(in the rows, 128 means zero)
Each row of numbers stands for one element and depends on some of the facts below. Use the named rows to name the rest.

Facts:
AZ	π	819; AH	π	618; AM	π	819
AF	π	819; BQ	π	862; V	π	618
AQ	π	862; L	π	862; BT	π	618
BC	π	618; AJ	π	862; AG	π	819
AD	π	862; P	π	862; D	π	618
N	π	441; AK	π	862; S	π	862
AR	π	618; AC	π	862; AP	π	618
BY	π	862; AT	π	862; BF	π	441
AA	π	618; AE	π	819; AO	π	950
BU	π	862; G	π	618; F	π	618
BM	π	618; BI	π	862; BL	π	862
H	π	950; E	π	618; BA	π	618
BH	π	862; Y	π	441; BG	π	618
Q	π	862; AU	π	950; AL	π	862
BE	π	862; BD	π	862; Z	π	618
AS	π	441; O	π	819; U	π	441
C	π	950; W	π	441; BP	π	862
I	π	819; AW	π	862; BX	π	618
AN	π	950; J	π	950; AV	π	618
A	π	819; BV	π	862; BB	π	950
AX	π	441; K	π	441; AY	π	862
BO	π	441; AI	π	819; BW	π	441
R	π	862; BS	π	441; M	π	862
BR	π	441; AB	π	618; X	π	618
B	π	819; BK	π	950; BN	π	950
T	π	862; AZ	α	AV; AH	α	BB
AM	α	P; AF	α	AY; BQ	α	P
V	α	AJ; V	α	G; AQ	α	AY
L	α	BE; L	α	Z; BT	α	BM
BT	α	AR; AG	α	S; AD	α	AB
D	α	O; N	α	Y; AK	α	AO
S	α	BQ; S	α	P; AR	α	BI
AC	α	BU; AP	α	C; BY	α	F
BF	α	O; AE	α	O; AE	α	P
AO	α	BI; BU	α	P; BU	α	K
F	α	BN; BM	α	BN; BI	α	P
BL	α	BB; BL	α	P; E	α	F
BA	α	AA; BA	α	BN; BH	α	BN
BH	α	P; BH	α	BX; Y	α	BN
BG	α	BE; Q	α	P; Q	α	BI
AU	α	F; AL	α	AN; BE	α	BH
BE	α	P; Z	α	BQ; AS	α	BH
O	α	BX; U	α	AZ; W	α	P
BP	α	P; AW	α	BQ; AW	α	BH
AW	α	P; BX	α	P; AN	α	BX
J	α	AW; AV	α	AY; AV	α	T
A	α	BP; BB	α	BV; BB	α	BX
AX	α	AJ; AX	α	BD; AY	α	BN
AI	α	X; BW	α	AN; R	α	P
BS	α	BG; M	α	BN; AB	α	BN
X	α	BQ; B	α	BE; B	α	AI
BK	α	BR; BK	α	BE; BN	α	P

Some rows with their names:
B: [ 85 133 120 110 111 108 118 102 172 102 155 155 151 144 111 104 106 176
  86 151  67 151  88 110 105  74  88 213 154 109 181 109 165 128]
AP: [105 132 154 129 104  82 118  98 153 104 172 158 169 159 148  91 119 146
 138 178 110 117 115 110 112 156 107 192 153  75 196  81 150 136]
BP: [106 118 140 129  98 131 138  64 177 112 154 114 152 178  83 115 117 116
  94 108 146 159  98 118 119 134  99 201 113 108 192  94 140 117]
P: [110 124 126 123  91 135 126  68 171 116 149 124 152 171  88 115 118 105
  82 102 153 154 104 127 125 148  93 201 118 125 188  95 134 115]
S: [ 89 114 146 130  96 129 135  64 177 121 149 126 152 162  88 114 117 126
 108 107 148 165 108 126 126 134  97 203  95  96 190  96 150 123]
Q: [109 117 148 126 108 127 143  68 182 117 159 111 155 172  83 114 121 108
  97 111 135 150  95 120 116 140  92 205 111 104 188  95 142 114]
BL: [103 115 139 126 104 133 143  70 175 108 154 118 145 165  84 114 116 115
 102 109 138 154 100 118 117 140  97 203 108 106 193  97 141 117]
BB: [123 110 154 133 114 119 175 119 128 120 118 160 131 140 131  98 111 184
  87 138 124  83  65 109 125 115 102 192 131  89 200  83 142 106]
BQ: [ 84 113 146 134  88 128 130  62 177 123 148 125 153 169  88 115 118 125
 105 106 153 171 110 128 130 132  96 203  94  99 189  98 150 122]
AF: [ 94 130 118 110 113 107 110  96 163  92 143 144 147 140 114  96 103 172
 108 145  82 134  86 110 100  67  98 211 142 122 175  89 171 136]
AD: [103 117 135 117 115 131 145  78 171 108 159 125 146 150  84 116 115 116
 110 121 128 146 106 121 114 148  97 202  97  97 192 103 147 123]
F: [107 149 165 132 113  77 121  98 145  94 173 156 177 159 143 111  98 134
 139 212 109 106 129 115 111 146 101 191 137  70 203 101 155 121]
BY: [102 119 141 119 119 130 148  80 176 112 157 129 151 144  83 120 114 111
 112 125 122 146 105 124 115 149  91 205  95  92 194 108 147 114]
AX: [126 151 158 119 115 141 117 108 169 128 136 155 126 145 137  97 131 135
 155 163 106 161  77 124 106  97 113 176 136  82 174 113 135  96]
M: [111 128 134 116 118 130 142  77 162  98 161 119 149 152  83 129 103 110
 109 138 134 140 114 123 113 141  99 200  85  97 195 111 149 116]
I: [ 94 139 108 104 105 112 100  99 166 103 136 167 153 133 115  98 107 156
  87 139  83 131  93 119 107  91  85 216 155 133 175  98 157 123]
Y: [132 167 161 120 118 140 114 108 157 116 139 144 129 149 133 115 110 127
 158 189 112 149  88 125 103  82 116 172 116  82 180 123 138  91]
O: [ 78 128 126 121 118 111 117  96 164  72 127 162 142 133 115  95 105 170
 109 132  80 129  77  90 104  84  87 219 151 133 196 102 147 115]
AA: [113 139 140 122  98  87 108 101 146 106 166 171 172 149 151  92 118 135
 127 174 115 112 122 118 117 172 104 191 159  92 190  81 146 134]

Rows to name:
No name comes twice in this set of rows, the named rows included.
[ 91 115 142 128  95 132 138  66 176 115 155 126 149 164  86 116 116 128
 103 109 144 170 108 124 126 135  98 201  99  98 193 105 147 122] : AW
[106 133 160 131 107  80 122  97 156 104 172 155 173 161 145  93 116 143
 136 182 107 116 112 110 112 154 105 192 154  72 198  81 153 134] : BT
[102 134 161 134 108  78 121  99 156 104 172 162 174 156 146  95 113 142
 138 187 105 116 117 112 114 156 101 193 148  71 200  88 153 128] : E
[105 120 128 122  97 135 152  76 177 115 180 116 143 181  82 124 116 133
  72 118 126 182 105 116 120 141 102 194 125  96 197 115 139 124] : BE
[ 76 129 126 115 108 107 111  99 174 106 144 164 154 134 112 100 106 175
 104 147  75 143  91 116 107  74  85 218 140 112 179 102 171 128] : AI
[104 126 134 128 103 134 145  71 165  93 156 120 139 170  85 128 105 120
  95 120 142 156 107 112 118 136 103 198 106 108 205 114 135 114] : BH
[130 114 143 124 108 116 178 124 133 141 142 151 137 148 128 105 111 191
  68 153 115 101  74 122 127 109 104 186 138  77 190  95 154 118] : BK
[124 113 151 128 109 116 173 118 130 139 129 154 137 141 129 103 110 186
  81 150 125  93  72 124 127 108 102 189 126  79 189  84 157 115] : J
[116 128 175 133 116  71 126  92 170 113 174 145 180 167 141  84 122 124
 134 182  99 103 101 112 104 151  95 199 160  70 191  73 154 128] : AR
[125 116 157 129 113 115 176 121 136 140 130 157 146 142 127 106 106 176
  78 159 117  85  74 127 126 110  98 192 124  78 191  92 155 107] : AU
[120 126 125 113 119 131 139  74 153  90 158 102 140 151  84 125 101 114
 124 138 136 134 115 121 108 132 112 194  82 102 188  96 157 132] : AY
[109 140 155 130 106  80 118 100 145  95 171 153 171 159 147 102 105 141
 138 193 113 110 124 112 112 148 108 187 143  75 200  89 153 131] : BA
[107 114 141 117 120 131 149  77 179 114 161 123 149 151  82 113 120 112
 108 116 123 145 101 122 111 149  94 206 102  95 190  97 146 118] : AK

The same elements again, as new rows of numbers:
Some elements and their rows:
AX: [ 86 107 169 130 116 118 130 158  58 115  82  84 159 104  99 185 122 124
 168 124 190 185 160 233 136 145 115 109 116 137 144 137 126 129 156 103
 173 154 116 106 103 161  87 125 163 164 164  63 155  89 185]
K: [114 101 147 140 162 137 149 164  89 145 100 102 151 143 124 189 121 144
 171 108 168 161 113 180 116 172 110 131 139 131 133  83 147  86 145 120
 181 146 151 111 139 178  89 139 137 142 165  87 130  86 160]
U: [123  97 145 140 138  96 112 157  90 111 109  91 173 114 146 159 137 129
 163 109 156 163 122 191 126 144  96 118 134 129  70  97 132 125 152 130
 143 141 150 106 122 170 104 119 129 171 178  72 138  61 175]
F: [133 115 148 109 167  92 139 134 122 144 118 121 119 146 123 124 113 150
 202 159 155 156 132 183  93 129 110 132 145 113 128  94 121  70 198 108
 184 166 151 160 121 138 100 153 140 123 135  83 147  50 172]
AA: [129 115 147 110 171  92 139 140 120 140 118 112 122 145 122 121 118 150
 202 157 157 154 133 186  96 132 107 133 145 116 130  94 117  67 200 106
 183 160 148 156 124 137 104 149 147 120 137  83 149  56 174]
AP: [136 103 121  79 178  61  98 158 109 118 107 100 152 137 132 133 127 140
 177 145 219 153 109 212 102 134  81 130 144 154 130 112 133  71 200  91
 195 122  80 139 121 126 112 121 169  96 168  55 172  73 185]
AE: [ 96 120 139 161 138  94 130 160 114 146  88 112 168 140 108 194 138 143
 190 185 177 104 123 159 101 149 113 127 156 121 116 119 111 111 140 130
 201 115 110 142 115 148  83 144 100 125 170  93 136  72 166]
T: [144 111 148 176 129  97  96 180 134 131 129  90 150 129 121 130 122 149
 173 129 151 172 112 183 121 146 108  81 145 135  56  97 100  86 196 103
 177 122 137 105 135 140 113 133 118 153 133  81 137  69 124]
Q: [139 127 144 187 127 105 104 173 143 139 123 103 149 154 127 194  88 145
 152 148 167 154 118 175 110 153 119 112 128 140 124 111 106 103 164 123
 219 113 120 141 128 128 101 163 124 133 165  71 138  88 130]
M: [129 123 151 170 118  96  96 164 143 139 132 120 126 128 126 165  90 136
 163 147 155 169 121 169 117 145 119 111 130 127 107 113 110 101 175 113
 202 131 128 146 129 135 105 166 112 141 142  70 145  66 125]
L: [127 125 145 176 134 101 100 155 126 145 133 109 159 143 124 179  93 137
 144 140 173 155 121 163 131 160 122 115 121 147 109 125  94  96 186 118
 214 125 118 145  99 132  93 158 120 138 168  58 137  93 121]
S: [134 128 147 182 141 112 112 167 137 149 127 104 150 151 123 183  93 144
 155 139 164 160 114 170 119 159 121 113 129 144 122 106 105  93 179 115
 212 121 126 138 121 138  97 161 124 133 156  76 133  93 121]
BY: [126 123 155 162 115  98  92 167 139 139 131 126 120 121 125 159  88 131
 161 148 163 173 123 167 114 136 119 116 128 124 113 116 115 101 178 106
 202 131 125 155 129 135 102 167 111 141 136  65 151  63 127]
R: [136 129 145 183 135 109 112 170 138 145 126 108 152 149 123 186  92 140
 151 147 165 157 119 170 116 151 120 114 132 137 116 104 104  98 175 120
 214 118 123 144 128 132  98 164 126 133 159  74 134  88 122]
AQ: [136 119 146 173 118  91  87 171 142 127 130 105 142 125 127 153 100 135
 161 143 150 168 124 179 121 135 113  98 132 131  83 109 106 106 180 116
 191 128 129 133 125 131 106 153 113 154 148  70 141  60 129]
AK: [138 124 146 181 129 104 104 181 141 140 121  94 144 156 124 189  89 144
 152 141 168 160 116 184 111 152 116 106 134 146 129 109 112 100 165 115
 219 110 110 130 136 135 102 154 131 132 160  76 141  84 132]
BB: [ 92 109 146 148 141 119 138 181 101 119 142 114 192 122 113 147 144 117
 161 168 150 137 126 168  73 136 124 126 166 127 150  96 106  66 161 128
 194 110 139 151 156 162  71 128 133 136 154  70 137 116 157]
BK: [ 85 102 156 134 132  86 120 145 108 116 148 113 186 131 121 147 138 112
 147 153 155 134 123 148 106 151 137 131 131 150 149 126  82  63 175 136
 197 123 128 153 106 162  76 133 123 147 180  43 147 106 162]
AN: [ 93 112 150 148 140 122 143 183 108 123 143 113 186 127 106 144 143 121
 165 166 152 140 121 161  78 139 121 125 164 128 150  92 102  60 168 127
 195 115 140 151 154 164  76 133 130 138 148  74 138 113 154]

Name these rows:
No name comes twice in this set of rows, the named rows included.
[124 119 144 156 127 101  92 181 122 134 123 103 141 116 108 153 111 140
 158 132 184 177 117 194 119 148 106  94 136 150 108 115 109  90 193  90
 206 117  99 119 123 133 101 140 134 130 136  62 149  88 124] : AT
[126 131 131 188 132 111 104 181 133 143 128 114 164 132 123 190  93 136
 150 157 173 153 123 173 105 142 116 118 137 132 111 109 108 111 172 120
 213 114 115 157 125 126  94 162 125 129 156  69 125  97 124] : BL
[129 112 137 107 171  87 130 151 101 125 106  93 156 139 118 132 129 147
 188 157 189 155 132 209 107 130  97 121 146 138 125 107 116  80 204 100
 188 144 115 137 113 129 101 128 164 114 154  71 154  78 181] : BC
[101 109 159 149 123  72 116 154 123 134  93  99 149 130 120 156 146 147
 201 176 152 119 118 155 115 143 111 113 147 117  83 116 111 106 145 121
 176 127 119 124 111 154  96 138  90 144 162  99 150  44 168] : AF
[109 103 168 144 131 105 133 167 123 117 132  88 168 162 119 151 129 130
 164 156 145 140 114 170  85 147 127 122 148 146 171  94 110  58 151 139
 206 112 134 129 160 170  80 134 136 140 171  74 154  97 166] : AO
[108 102 140 139 149 121 131 152  86 135 108 119 163 120 134 193 119 128
 161 127 165 153 124 170 116 159 111 147 130 122 120 102 139 111 141 130
 174 152 148 141 118 166  85 146 131 154 174  71 131  76 164] : AS
[125 121 138 120 186  96 144 127 106 149 125 111 162 154 122 142 120 147
 185 158 177 142 132 176 114 150 115 134 140 132 118 106  93  70 208 117
 193 154 142 161  93 134  94 140 151 118 167  67 137  85 167] : BG
[110  99 155 128 134 108 120 149  95 129 108 118 138 115 137 177 112 125
 166 120 162 164 131 173 116 148 109 142 126 119 125 107 148 111 144 127
 169 159 148 139 124 170  96 146 124 154 168  72 141  62 172] : N
[134 123 150 184 152 127 124 170 131 163 132 105 139 159 109 168 103 155
 163 133 160 163 109 164 120 170 122 108 138 140 117  91 100  69 191 108
 213 126 138 127 126 145  93 155 120 130 143  84 127  95 114] : BQ
[111 120 162 113 159 106 153 150  83 133  93  77 146 137  83 123 128 149
 206 159 184 178 160 239 117 128 112  97 142 136 141 117  95  86 214  85
 188 156 121 116 103 128  94 125 183 128 130  74 163  91 179] : G
[141 122 149 181 164 153 142 183 131 174 132 112 122 154  94 145 107 166
 183 127 153 177 102 158 117 174 121 104 153 131 112  68 115  42 199  97
 210 130 155 118 148 156  86 162 118 125 116 102 118 102 102] : P

Now the same elements, written a new way:
Some elements and their rows:
AF: [153 154 151 146 113 128 121 189 143 150 131  92 131 106 152 125 116 147
 124 112 133 133 150 112 182 134 139 158]
P: [121 126 128 119 152 138 112 119 118  77 119 136  93 151 112 143 145 128
 140 139 123 123 116 154 138 103 153 129]
AH: [111 119 122 134 106 114 102 102 137 150 149 111 181 125 119 132 137 131
 122 124  97 158 125 132 101 143  97 131]
X: [112 104 139 142 129 105 117 104 116 154 148 123 174 130 139 134 150 141
  97 123  94 148 132 142 101 130 106 132]
W: [114 157  93 122 128 124 138 142 128 177 160 135 116 146 132 113 106 122
 129 127 156  88 132 125 109 124 108  89]
BH: [122 127 129 106 130 137 120 130 127  81 122 136  99 134 113 138 150 124
 145 134 128 124 124 151 129 109 156 130]
AR: [134 101 120 140 134 121 105 102 124 143 143 118 188 134 140 128 126 143
 109 139 103 151 137 138 106 119 112 146]
BG: [110 108 148 146 127 104 120 103 114 156 144 127 169 122 141 128 153 142
  90 120  95 140 144 150  95 130 111 132]
AZ: [152 165 159 147 121 128 109 193 141 150 121  92 121 127 153 112 114 154
  98  98 116 141 153  99 214 132 146 147]
AA: [138 104 112 155 161 101 115  90  96 145 139 123 181 129 142 119 138 140
 111 131  92 178 142 128 126 116 120 141]
D: [112 120 121 133 104 115 108 104 138 152 153 111 182 126 126 132 139 130
 123 120  99 155 129 132  94 146 101 134]
BT: [133  98 117 128 109 116 106 109 126 151 145 124 188 126 149 118 129 134
 115 139 104 151 142 132 102 134 116 148]
AY: [140 141 127 105 122 135 106 135 121  83 115 142  98 140 119 109 145 123
 132 132 115 130 134 130 154 109 181 121]
H: [123 128 145 131 153 122 147 114 124 139  74 127 152 138 157 140 115 108
 133 100 153 109  97  84 118 142 142 132]
AK: [138 102 122  84 107 159 100 136 140  77 121 144 124 145 127 122 110 138
 150 164 144 102 121 160 118  94 153 152]
BX: [112 114 122 144 127 114 105  92 124 145 143 115 181 131 128 133 139 137
 116 122 100 158 129 134 108 133 101 140]
BC: [120 107 124 142 130 115 111  99 120 148 146 121 181 135 139 126 138 138
 110 128  92 156 138 129 110 131 115 138]
AO: [132 105 138 122 150 135 133 118 132 132  67 127 166 152 167 139  88 119
 131 126 165  91  92  95 114 121 132 158]
A: [131 141 151 152 122 142 126 179 159 155 142  89 125 108 144 158 117 147
 138 118 152 115 135 137 148 132 107 160]

Rows to name:
No name comes twice in this set of rows, the named rows included.
[184  12  47 152  38 108 147  87 169 174  90 133 104  69 114 134 195 185
  72 170  49 115  59  62 161 125  17 102] : AP
[103 154 118 127 120 110 158 149 106 180 150 137 102 125 137 101 122 134
 109 117 156  72 137 139  95 121 118  86] : BS
[ 84 193  82 119 111 117 138 130 120 166 150 110 124 130  99 102  92 127
 152 122 155 112 115 118 116 131  93  96] : BW
[118 151  87 145 187 127 132 129 130 169 167 142 100 183 140 142 117 117
 129 124 142  97 132 119 132 116 103  82] : K
[142  97 176 137 127 152 168  84 141 121 156 160 173 100 100 107  79 108
  74 162 113 189 175 150 120 209  69 115] : V
[144 139 128  88  99 137 111 148 132  89 118 144  99 134 124 109 141 118
 135 132 116 134 139 126 149 121 179 127] : AQ
[105 144 126 118 148 136 109 111 119  72 115 128  93 149  97 145 145 131
 152 134 123 137 106 148 137 104 140 129] : BV
[105 171  89 123 119 124 136 137 128 173 155 128 120 143 123 109  99 120
 139 121 154  93 123 121 109 127 100  91] : BF
[138 149 133 106 132 130 101 132 114  79 110 143  96 161 122 105 144 129
 111 122  93 145 134 117 189 112 188 117] : T
[179  34  67 162 102 112 183  81 153 151   8 142  70  83 126 151 170 167
  84 140  96  75  17  16 185 121  43 104] : C
[ 97 149 142 132 138 122 144 102 129 128  66 111 153 132 128 139 106 108
 152  95 151 121  79  79 113 149 125 136] : AN
[109 135 141 136 149 125 144 108 130 136  70 114 150 139 147 149 115 106
 142 101 155 115  85  89 118 144 128 137] : BB
[136 119 128 101 122 153 107 138 164  93 150 138  86 154 121 165 159 100
 156 134 125 118 127 143 116 131 148 118] : AC
[136  98 175 151 165 143 165  70 120 110 145 161 165 120  96 116  79 116
  66 159 108 194 166 151 142 194  69 116] : G

